Below is a small trained network, with its code and all its weights. Each question gives an input and a target symbol and asks what happens when units are switched off, that is, made to give their printed mean instead of their output.

import numpy as np


def w(rows, s, z=0):
    codes = np.array(rows[::2]) - 128.0
    scale = np.full(codes.shape[1], s)
    scale[-1] = z or s
    return codes * scale


def f(y):
    return y / 2 * (1 + np.tanh(0.7978845608 * (y + 0.044715 * y**3)))


def softmax(a):
    e = np.exp(a - a.max(-1, keepdims=True))
    return e / e.sum(-1, keepdims=True)


def log_softmax(a):
    a = a - a.max(-1, keepdims=True)
    return a - np.log(np.exp(a).sum(-1, keepdims=True))


def net(x, mask):
    ids = ['αγηλφψ'.index(c) for c in x.split()]
    T = len(ids)
    res = E[ids] + P[:T]
    u = 0
    for l in range(3):
        q, k, v = (res @ M[l].T for M in (Q, K, V))
        z = softmax(np.where(np.tri(T) > 0, q @ k.T / 2**0.5, -1e9)) @ v
        res = res + np.where(mask[u], z, O[l][:, -1]) @ O[l][:, :-1]
        u += 1
        y = f(res @ A[l][:, :-1].T + A[l][:, -1])
        res = res + np.where(mask[u : u + 12], y, B[l][:, -1]) @ B[l][:, :-1]
        u += 12
    return log_softmax(res[-1] @ U[:, :-1].T + U[:, -1])


Q, K, V, O, A, B = {}, {}, {}, {}, {}, {}
E = w([
[102,110,158,112,146,78,24,60,81],'α',
[63,85,138,47,187,112,253,32,170],'γ',
[179,118,89,128,127,172,234,180,193],'η',
[150,199,41,58,94,93,133,107,87],'λ',
[207,155,106,184,90,124,55,201,137],'φ',
[132,43,192,188,164,136,95,125,183],'ψ',
],0.0032)
P = w([
[4,119,165,195,109,179,167,194,49],'0',
[220,107,95,99,152,126,133,54,183],'1',
[212,231,239,55,92,230,141,42,154],'2',
[44,80,16,204,161,23,153,209,80],'3',
[224,98,53,84,193,38,109,70,251],'4',
[221,253,244,33,84,205,116,44,160],'5',
[44,63,10,247,141,36,164,189,93],'6',
],0.0024)
Q[0] = w([
[104,202,252,111,84,241,145,124,99],'L0H0',
[136,154,173,102,74,137,124,128,113],'L0H0',
],0.034)
K[0] = w([
[23,123,223,186,72,226,187,200,2],'L0H0',
[63,184,129,149,126,164,131,121,66],'L0H0',
],0.023)
V[0] = w([
[228,172,91,189,89,151,131,248,149],'L0H0',
[173,147,113,151,114,150,136,188,137],'L0H0',
],0.013)
O[0] = w([
[36,58,54,90,2,226,83,101,172,250],'L0H0',
[98,94,78,122,85,165,115,100,134,220],'L0H0',
],0.0051,0.00016)
A[0] = w([
[71,93,121,127,119,92,135,164,101,97],'L0N0',
[40,93,109,151,111,102,133,180,55,69],'L0N1',
[95,121,124,148,127,118,122,142,123,96],'L0N2',
[42,129,70,201,166,157,117,160,87,36],'L0N3',
[159,159,104,146,147,164,136,165,137,108],'L0N4',
[63,92,111,127,137,109,129,168,99,103],'L0N5',
[78,182,163,204,162,192,57,58,122,1],'L0N6',
[104,103,118,149,91,93,150,184,101,89],'L0N7',
[4,76,117,151,154,82,199,184,91,49],'L0N8',
[35,70,102,165,104,78,157,173,26,62],'L0N9',
[19,125,118,149,110,101,116,173,73,93],'L0N10',
[163,163,101,171,112,151,134,178,129,83],'L0N11',
],0.004,0.00041)
B[0] = w([
[98,138,106,158,121,142,128,180,117,85],'L0N0',
[20,143,93,183,112,127,132,172,94,56],'L0N1',
[121,123,110,137,129,138,123,177,121,90],'L0N2',
[3,96,91,121,150,110,124,171,94,65],'L0N3',
[57,108,147,95,165,80,134,64,116,130],'L0N4',
[92,134,98,148,123,146,123,193,120,94],'L0N5',
[129,110,203,120,71,170,106,136,94,6],'L0N6',
[56,114,105,135,159,109,132,130,106,87],'L0N7',
[70,164,92,233,113,92,193,203,103,122],'L0N8',
[29,159,82,210,135,115,148,164,91,84],'L0N9',
[47,173,98,213,71,139,133,189,103,48],'L0N10',
[10,96,152,80,174,57,136,40,112,99],'L0N11',
],0.0047,0.00023)
Q[1] = w([
[137,59,4,140,153,69,94,121,173],'L1H0',
[101,200,226,79,36,234,127,142,87],'L1H0',
],0.027)
K[1] = w([
[188,109,24,76,107,78,104,108,251],'L1H0',
[71,192,205,148,51,238,196,177,27],'L1H0',
],0.022)
V[1] = w([
[130,187,48,56,117,114,219,118,113],'L1H0',
[122,68,152,139,153,163,253,138,195],'L1H0',
],0.019)
O[1] = w([
[141,194,202,78,110,255,133,149,90,120],'L1H0',
[111,213,64,182,200,209,106,80,188,255],'L1H0',
],0.0079,0.0041)
A[1] = w([
[100,114,144,107,151,135,108,134,141,125],'L1N0',
[152,177,155,136,151,152,116,127,100,39],'L1N1',
[80,112,130,167,144,89,189,201,78,150],'L1N2',
[4,117,92,173,114,145,106,153,121,30],'L1N3',
[90,82,104,108,53,129,109,140,140,31],'L1N4',
[22,139,143,140,81,165,144,221,80,116],'L1N5',
[165,116,170,111,149,54,146,150,109,24],'L1N6',
[154,151,127,143,105,113,124,164,157,75],'L1N7',
[127,139,173,86,96,142,128,140,142,4],'L1N8',
[132,196,165,146,196,98,149,160,114,68],'L1N9',
[180,107,193,36,113,128,102,112,128,85],'L1N10',
[85,131,123,192,94,72,117,173,115,70],'L1N11',
],0.012,0.0014)
B[1] = w([
[135,153,102,86,109,123,146,136,114,129],'L1N0',
[93,139,157,122,201,207,207,97,90,203],'L1N1',
[56,92,132,104,184,142,2,73,118,192],'L1N2',
[94,174,84,176,107,159,184,234,70,254],'L1N3',
[46,73,188,83,95,175,157,221,159,136],'L1N4',
[246,99,164,93,159,83,202,99,26,214],'L1N5',
[141,135,221,77,107,181,107,92,42,159],'L1N6',
[83,145,131,99,142,108,138,89,97,123],'L1N7',
[74,147,78,165,134,130,121,127,76,142],'L1N8',
[131,183,231,121,228,95,102,202,173,194],'L1N9',
[118,176,79,228,85,119,213,192,105,195],'L1N10',
[33,95,74,76,204,154,129,106,108,195],'L1N11',
],0.0087,0.0036)
Q[2] = w([
[155,173,173,111,170,160,42,50,253],'L2H0',
[56,82,172,85,26,117,93,204,133],'L2H0',
],0.017)
K[2] = w([
[223,130,144,85,60,231,149,59,138],'L2H0',
[111,103,252,90,119,137,162,191,89],'L2H0',
],0.017)
V[2] = w([
[199,138,150,165,118,173,134,37,4],'L2H0',
[142,50,179,182,159,204,183,158,161],'L2H0',
],0.0019)
O[2] = w([
[147,112,116,151,185,140,113,2,118,75],'L2H0',
[103,109,119,132,69,178,108,107,161,254],'L2H0',
],0.00086,0.00058)
A[2] = w([
[216,104,184,94,110,96,146,126,96,123],'L2N0',
[113,92,116,98,111,93,148,164,116,5],'L2N1',
[105,82,167,87,137,123,78,108,137,78],'L2N2',
[123,103,104,141,98,84,138,154,97,33],'L2N3',
[151,171,134,117,94,167,78,130,128,131],'L2N4',
[97,143,76,163,126,78,91,154,150,136],'L2N5',
[149,158,102,165,84,129,187,159,132,153],'L2N6',
[126,122,117,121,126,122,136,125,128,133],'L2N7',
[144,83,148,102,7,135,119,157,194,112],'L2N8',
[131,154,98,110,93,208,91,64,167,121],'L2N9',
[145,149,137,157,93,86,102,140,110,107],'L2N10',
[201,129,96,153,136,49,159,74,202,164],'L2N11',
],0.011,0.0022)
B[2] = w([
[124,95,166,133,122,51,165,133,102,192],'L2N0',
[138,99,147,125,124,178,143,117,169,151],'L2N1',
[175,148,112,140,96,136,70,129,145,152],'L2N2',
[137,116,152,122,124,154,133,116,182,165],'L2N3',
[129,103,117,132,142,146,156,136,126,158],'L2N4',
[129,114,95,121,113,73,138,109,182,239],'L2N5',
[147,171,88,136,86,134,126,113,122,253],'L2N6',
[130,123,129,138,121,126,119,136,136,130],'L2N7',
[80,143,65,153,191,70,130,110,137,149],'L2N8',
[103,48,150,105,102,161,125,169,134,229],'L2N9',
[129,118,122,113,152,147,166,102,102,131],'L2N10',
[142,150,148,105,116,148,8,125,82,243],'L2N11',
],0.015,0.005)
U = w([
[162,75,211,113,117,38,199,126,55,113],'α',
[148,199,199,130,231,152,166,135,182,4],'γ',
[91,24,151,66,83,229,158,201,151,127],'η',
[183,214,72,196,51,174,184,148,73,171],'λ',
[49,82,34,173,146,30,156,98,193,159],'φ',
[181,134,136,73,105,122,2,66,106,171],'ψ',
],0.0022,0.0016)

Each question gives the input, a string of symbols that net reads in full, and the target symbol t.
The units are the heads (2 rows each of Q, K, V and O) and the neurons (one row each of A and B). Each row of codes is followed by its name. A weight is (code - 128) times the scale printed after its matrix; where a second scale follows, it is the last column's (O, A, B and U).
mask holds one flag per unit, layer by layer, with each layer's heads first. A switched-off unit (its flag False) gives its mean, the last column of its rows in O or B, instead of its output. The means were averaged over made-up inputs and are rounded, as every weight is.
A unit's drop is (log p(t) with every unit on - log p(t) with that unit switched off) / (log p(t) with every unit on - log p(t) with every unit switched off).
The circuit of an input: a set's keep is (log p(t) with only the set's units on - log p(t) with every unit switched off) / (log p(t) with every unit on - log p(t) with every unit switched off). Starting from the 12 units with the biggest drops (on a tie, the unit counted first), units are removed one at a time, each time the one whose removal leaves the highest keep (on an exact tie, the one counted first), for as long as the keep stays at least 0.8.
circuit, biggest first: the units of the circuit, biggest drop first
unit that matters most: the unit with the biggest drop
k most important neurons: the k neurons with the biggest drops, biggest first
k most important neurons of layer l: the k neurons of layer l with the biggest drops, biggest first
drop when u is switched off: that unit's drop, to one decimal
input α λ ψ η φ η, target α: circuit, biggest first -> (L1H0; L1N6; L0H0; L2N0)
input α γ ψ α, target γ: 2 most important neurons of layer 1 -> (L1N9; L1N1)
input α γ λ, target α: circuit, biggest first -> (L1H0; L1N6; L0H0; L2N0)
input η λ γ ψ α α, target η: unit that matters most -> L2N9
input ψ ψ α ψ λ α α, target α: 2 most important neurons -> (L1N5; L2N0)
input η ψ γ φ λ, target λ: circuit, biggest first -> (L1H0; L1N10; L2N6; L1N2)
input λ α λ ψ, target ψ: 2 most important neurons -> (L1N2; L2N2)
input φ ψ λ, target φ: 2 most important neurons -> (L2N8; L1N4)
input ψ η φ ψ α, target α: 2 most important neurons -> (L1N6; L2N0)
input η ψ α λ λ ψ ψ, target α: circuit, biggest first -> (L1H0; L1N5; L2N0)
input ψ ψ γ, target ψ: 2 most important neurons -> (L2N11; L1N3)
input ψ λ ψ η, target α: 2 most important neurons -> (L1N5; L2N0)
input ψ α η φ α η γ, target ψ: 2 most important neurons of layer 1 -> (L1N2; L1N6)
input φ α α, target φ: unit that matters most -> L2N8
input α α γ, target α: 2 most important neurons -> (L1N6; L2N0)
input ψ η ψ α, target λ: 2 most important neurons -> (L1N3; L2N6)
input α η φ, target α: 2 most important neurons -> (L1N6; L2N0)
input λ η η, target λ: 2 most important neurons -> (L1N10; L2N6)
input λ ψ α, target λ: 2 most important neurons -> (L1N10; L2N6)
input ψ ψ ψ ψ ψ ψ φ, target φ: unit that matters most -> L1H0
input ψ η ψ, target ψ: 2 most important neurons -> (L2N11; L1N3)
input λ φ η ψ ψ γ, target λ: 2 most important neurons -> (L1N10; L2N6)
input η λ η γ, target α: 2 most important neurons -> (L1N5; L2N0)
input η α λ λ ψ γ, target η: drop when L1H0 is switched off -> 0.5
input γ α η η λ φ, target γ: drop when L0H0 is switched off -> 1.0
input ψ α ψ ψ η η φ, target λ: drop when L1N3 is switched off -> 0.4
input ψ ψ ψ ψ φ, target φ: unit that matters most -> L2N8
input λ φ λ λ, target η: drop when L2N1 is switched off -> 0.2
